Here is a tiny trained network, its code and every weight. The questions are about switching its units off for an input and a target symbol, where a switched-off unit gives its printed mean instead of its output.

import numpy as np


def w(rows, s, z=0):
    codes = np.array(rows[::2]) - 128.0
    scale = np.full(codes.shape[1], s)
    scale[-1] = z or s
    return codes * scale


def f(y):
    return y / 2 * (1 + np.tanh(0.7978845608 * (y + 0.044715 * y**3)))


def softmax(a):
    e = np.exp(a - a.max(-1, keepdims=True))
    return e / e.sum(-1, keepdims=True)


def log_softmax(a):
    a = a - a.max(-1, keepdims=True)
    return a - np.log(np.exp(a).sum(-1, keepdims=True))


def net(x, mask):
    ids = ['αβγεζλμξτ'.index(c) for c in x.split()]
    T = len(ids)
    res = E[ids] + P[:T]
    q, k, v = (res @ M[0].T for M in (Q, K, V))
    z = softmax(np.where(np.tri(T) > 0, q @ k.T / 3**0.5, -1e9)) @ v
    res = res + np.where(mask[0], z, O[0][:, -1]) @ O[0][:, :-1]
    y = f(res @ A[0][:, :-1].T + A[0][:, -1])
    res = res + np.where(mask[1:17], y, B[0][:, -1]) @ B[0][:, :-1]
    return log_softmax(res[-1] @ U[:, :-1].T + U[:, -1])


Q, K, V, O, A, B = {}, {}, {}, {}, {}, {}
E = w([
[252,159,177,164],'α',
[74,203,76,189],'β',
[84,157,185,221],'γ',
[144,116,60,72],'ε',
[170,189,77,123],'ζ',
[180,101,120,134],'λ',
[121,58,141,171],'μ',
[109,155,48,111],'ξ',
[76,101,56,152],'τ',
],0.02)
P = w([
[210,156,120,193],'0',
[58,169,145,60],'1',
[79,73,85,155],'2',
[250,121,118,149],'3',
[72,152,157,74],'4',
[87,71,81,147],'5',
],0.015)
Q[0] = w([
[84,88,2,171],'head 1',
[214,150,19,119],'head 1',
[140,61,12,35],'head 1',
],0.0075)
K[0] = w([
[3,87,30,149],'head 1',
[20,168,158,61],'head 1',
[89,74,128,66],'head 1',
],0.011)
V[0] = w([
[84,75,154,63],'head 1',
[111,101,253,52],'head 1',
[253,137,38,184],'head 1',
],0.0062)
O[0] = w([
[68,100,57,52,62],'head 1',
[154,78,172,36,2],'head 1',
[144,73,254,137,220],'head 1',
],0.0058,0.0059)
A[0] = w([
[146,200,154,86,84],'neuron 1',
[64,179,89,126,91],'neuron 2',
[122,104,99,30,102],'neuron 3',
[65,118,98,201,129],'neuron 4',
[152,64,142,141,176],'neuron 5',
[120,154,116,66,25],'neuron 6',
[205,84,127,142,191],'neuron 7',
[188,149,90,114,96],'neuron 8',
[152,126,61,170,94],'neuron 9',
[36,139,186,149,76],'neuron 10',
[149,189,183,127,243],'neuron 11',
[139,100,185,212,180],'neuron 12',
[154,180,150,15,2],'neuron 13',
[176,203,115,125,184],'neuron 14',
[77,152,132,169,126],'neuron 15',
[121,81,151,8,43],'neuron 16',
],0.014,0.0058)
B[0] = w([
[105,69,255,146,149],'neuron 1',
[157,55,172,113,181],'neuron 2',
[113,145,20,223,150],'neuron 3',
[135,114,129,81,204],'neuron 4',
[76,137,142,165,166],'neuron 5',
[110,117,161,199,136],'neuron 6',
[134,183,117,112,207],'neuron 7',
[129,74,139,181,172],'neuron 8',
[198,163,208,108,197],'neuron 9',
[200,74,124,181,161],'neuron 10',
[144,90,92,8,209],'neuron 11',
[104,159,80,155,247],'neuron 12',
[146,228,249,178,147],'neuron 13',
[53,106,108,176,215],'neuron 14',
[162,123,151,102,172],'neuron 15',
[202,145,141,39,134],'neuron 16',
],0.0083,0.014)
U = w([
[189,221,111,155,175],'α',
[248,127,169,154,58],'β',
[143,84,132,194,26],'γ',
[127,108,53,98,141],'ε',
[184,178,167,86,69],'ζ',
[106,136,171,148,151],'λ',
[81,104,90,151,139],'μ',
[164,162,102,35,253],'ξ',
[178,82,135,98,110],'τ',
],0.012,0.004)

Each question gives the input, a string of symbols that net reads in full, and the target symbol t.
The units are the heads (3 rows each of Q, K, V and O) and the neurons (one row each of A and B). Each row of codes is followed by its name. A weight is (code - 128) times the scale printed after its matrix; where a second scale follows, it is the last column's (O, A, B and U).
mask holds one flag per unit, heads first, then neurons. A switched-off unit (its flag False) gives its mean, the last column of its rows in O or B, instead of its output. The means were averaged over made-up inputs and are rounded, as every weight is.
A unit's drop is (log p(t) with every unit on - log p(t) with that unit switched off) / (log p(t) with every unit on - log p(t) with every unit switched off).
The circuit of an input: a set's keep is (log p(t) with only the set's units on - log p(t) with every unit switched off) / (log p(t) with every unit on - log p(t) with every unit switched off). Starting from the 12 units with the biggest drops (on a tie, the unit counted first), units are removed one at a time, each time the one whose removal leaves the highest keep (on an exact tie, the one counted first), for as long as the keep stays at least 0.8.
circuit, biggest first: the units of the circuit, biggest drop first
unit that matters most: the unit with the biggest drop
k most important neurons: the k neurons with the biggest drops, biggest first
drop when u is switched off: that unit's drop, to one decimal
input τ ζ ξ λ γ, target β: circuit, biggest first => (neuron 10)
input λ ζ α ζ ξ, target μ: 3 most important neurons => (neuron 3; neuron 9; neuron 11)
input ζ μ λ λ λ, target ξ: 2 most important neurons => (neuron 14; neuron 8)
input ζ ε β ε α α, target α: circuit, biggest first => (neuron 7; neuron 12; neuron 2)
input ξ τ γ λ, target α: circuit, biggest first => (neuron 7; neuron 2)
input β ζ ξ, target ξ: circuit, biggest first => (neuron 4; neuron 14)
input λ μ ζ α, target α: circuit, biggest first => (neuron 12; neuron 7)
input λ β α τ α, target ζ: 2 most important neurons => (neuron 11; neuron 13)
input τ λ ζ ε ε, target α: circuit, biggest first => (neuron 3; neuron 13; head 1)
input ζ τ α τ ξ, target μ: 2 most important neurons => (neuron 3; neuron 11)
input α ζ β γ λ, target ξ: 3 most important neurons => (neuron 11; neuron 14; neuron 8)
input γ α ε α β, target τ: 2 most important neurons => (neuron 2; neuron 10)
input γ ζ α τ, target α: 2 most important neurons => (neuron 11; neuron 2)
input ζ λ ζ τ, target α: unit that matters most => neuron 11
input μ ζ β, target β: drop when head 1 is switched off => 0.1
input β μ ε α γ, target β: drop when neuron 10 is switched off => 1.0
input ε α ζ λ, target α: drop when neuron 7 is switched off => 0.6
input λ γ ζ μ, target α: drop when head 1 is switched off => -0.1
